Each row has a name. After each piece below comes the name of the row it's from, unless a question asks for something else. Each question is about the rows just above it.

Fiti: [176 105 105 137  91 165]
Fen: [105 176 136 141  98 182]
Turer: [105 176  98 136 141 181]
ris: [ 91 141 105 105 131 165]
Pipo: [105 131  91 176 105 157]
zus: [105 153 131  91 141 180]
kog: [ 91 105 142 131 165 105]
asked: [105 176 136 141  98]  Fen
Put [ 98 105 136 141 176 182] back in order: which row is it?  Fen
asked: [176 105 105 137  91 165]  Fiti
Which row holds these entries in another order? [165 131 105 105 141  91]  ris

Fiti: [154 131 130 121 144 146 128 146 137 122]
Fen: [169 140 132 130 144 157 122 151 138 114]
Pipo: [171 134 133 120 137 134 115 118 140 105]
kog: [147 120 121 120 169 144 112 127 140 120]
Turer: [137 135 115 118 132 139 143 153 143 121]
fud: [182 122 130  90 167 149 131 151 153 119]
ris: [153 118 139 121 132 143 143 135 115 136]
gat: [173 136 136 109 141 152 140 167 143 121]
Move every entry of [132 143] by +1 step of 1.  [133 144]
[134 133 120 137] with -1 step of 1 on every entry:  [133 132 119 136]
Shift each entry of [140 167 143] by -1 times 1:  [139 166 142]
What comes right after [127] in the named rows?  [140]
Put [115 118 121 132 135 137 139 143 143 153] back in order: which row is it?  Turer
asked: [137 134 115 118]  Pipo

sosig: [173 130 110 123]
Fen: [173 130 173 128]
zus: [172 130 173 128]
Shift each entry of [130] by +1 times 1:  [131]
[173 128 130 173] is which row reordered?  Fen
Which row holds these entries in another order? [128 173 130 172]  zus

zus: [151 112 122 101]
gat: [110 131 111 103]
fik: [110 131 134 137]
kog: [132 119 109 108]
Fen: [ 64 154  96  93]
sosig: [122 112 151 118]
Fiti: [159 122 160 143]
Where do [151 112 122] appear?  zus
Shift each entry of [110 131 111] by -1 times 1:  [109 130 110]

fik: [ 98 191 129 133  76 134 138 111  80 102 129 135 133 174]
Turer: [173 192 145  70 111 163  80 101 162 111 110 138  66  74]
ris: [111  80  74 173 110 162 163 179 138 145  66 192  71 162]
Which row holds these entries in another order? [ 66 145 163 162 101  74  80 192  70 138 173 111 111 110]  Turer
asked: [163 179 138 145  66 192  71 162]  ris
Right after [102] comes  [129]
The entry that follows [98]:  [191]
Right after [135] comes  [133]
asked: [179 138]  ris

kog: [153 159 154 160 159 150 174]
nutat: [144 170 160 158 155 162 158]
Pipo: [162 144 160 169 155 158 158]
Shift each entry of [162 144] by +1 times 1:  [163 145]
Move every entry of [154 160] by -1 step of 1.  [153 159]
asked: [159 154 160 159 150 174]  kog
The entry that follows [153]:  [159]
Put [155 162 158 144 170 160 158] back in order: which row is it?  nutat
[160 169] is in which row?  Pipo

gat: [128 128 125 122 126 125 146 121 128 128 118 100 140 126 168 125  81 125
 124 124 130 123  90  96 176 127 102 129 128  92 123  88 125 137 123 134
 118]
ris: [128 128 125 122 126 125 146 121 128 128 118 100 140 126 168 125  81 125
 124 124 130 123  90  96 176 127 102 129 128  92 123  88 125 137 130 129
 128]
fik: [127 126 149 130 126 128  67 125 128 127 138 173  86 126 117 129 147 127
 126 127 130 130 130 169 122 129 131 130 126 137 128 140 127  94 126 106
 133]
nutat: [126 128  95 125 131 128 185 127 128 130 125  72 169 127 128 130 129 132
 130 127 131 126 127  62 128 124 124 127 128 130 130 121 127 169 129 147
 121]
Fen: [128 128 125 122 126 125 146 121 128 132 118 100 140 126 168 125  81 125
 124 124 130 123  90  96 176 127 102 129 128  92 123  88 125 137 123 134
 118]
sosig: [128 128 125 122 126 125 146 121 128 128 118 100 140 126 168 125  81 125
 124 124 130 123  90  96 176 127 102 129 128  92 123  88 125 137 130 129
 119]
Turer: [131 129 169 126 128 128 123 128 128 102 115 136  75 124 129 142 122 140
 129 128 127 142 131 132 177 134 124 133 129 179 123 183 165 127 132 127
 139]
Pipo: [122 127 129 128 132 128 140 128 134 132 129 124 136 131 102 127 177 126
 129 124 133 128 179 115  75 131 165 128 129 169 123 182 123 142 127 139
 142]
[ 75 102 115 122 123 123 124 124 126 127 127 127 128 128 128 128 128 129
 129 129 129 131 131 132 132 133 134 136 139 140 142 142 165 169 177 179
 182] is which row reordered?  Pipo
asked: [128 128 125 122 126 125 146 121 128 128 118 100 140 126 168 125  81 125
 124 124 130 123  90  96 176 127 102 129 128  92 123  88 125 137 123 134
 118]  gat
asked: [126 128  95 125 131 128 185 127 128 130 125  72 169 127 128 130 129 132
 130 127 131 126 127  62 128 124 124 127 128 130 130 121 127 169 129 147
 121]  nutat

Turer: [123 127 153 120 113 110 128 105 124 123 135  93 142  96 114  79 150 110
 121 120 117 156 157 124 162  82]
Fen: [123 127 153 120 113 110 128 105 124 123 135  93 142  96 114  79 150 110
 121 120 111 156 157 124 162  82]
fud: [125 129 126 129 129 130 126 128 119 128 126 126 131 128 127 127 128 128
 129 127 129 131 127 128 127 130]
nutat: [160 129 134 108  95 116 138 104 120 145 133  99 137  96 145  71 167 141
  84 130 169 156 133  83 139 143]
sosig: [ 81 128 159 184  90 144 119 180 127  89 121  82 172  78 134 117 124 107
 153 136 181 137 132  80 124  71]
fik: [149 156  92  86 186 174 109 153 144 125  94 112 175 105 175 136 145  77
 157 111 122 160 115 134 128 147]
gat: [141 162 104  94 111 166 119 128 139 135 109 152 164 140 108 127 130 155
 124 116 132 139 102 115 114 132]
kog: [ 81 128 159 184  90 144 119 180 127  89 121  82  89  78 134 117 124 107
 153 136 181 137 151 133 124  92]
ris: [142 161 103  90 109 164 127 129 113 134 109 153 163 140 108 129 130 154
 126 119 132 138  99 116 114 132]
Move every entry of [156  92  86 186] by -1 step of 1.  [155  91  85 185]
[142 161 103  90 109 164 127 129 113 134 109 153 163 140 108 129 130 154
 126 119 132 138  99 116 114 132] is in which row?  ris
Move every entry of [115] by -1 step of 1.  [114]
asked: [125 129 126 129 129 130 126 128 119 128 126 126 131 128 127 127 128 128
 129 127 129 131 127 128 127 130]  fud

Fen: [180 164 157 169 176 169 164 139 143 173 145 168 154 179]
fud: [112 122  87 108 104 117 116 113 107 117  95 114  71 114]
sosig: [118 111 167 117 116 113 105 166 163 109 119 106 109 109]
Pipo: [109 166 111 167 105 113 119 106 119 109 163 109 116 117]
Turer: [124 120 115 122 125 120 122 105 104 119 169 119 178 122]
Put [116 113 105 166 163 109 119 106 109 109 118 111 167 117] back in order: which row is it?  sosig
Move every entry of [113] by -1 step of 1.  [112]

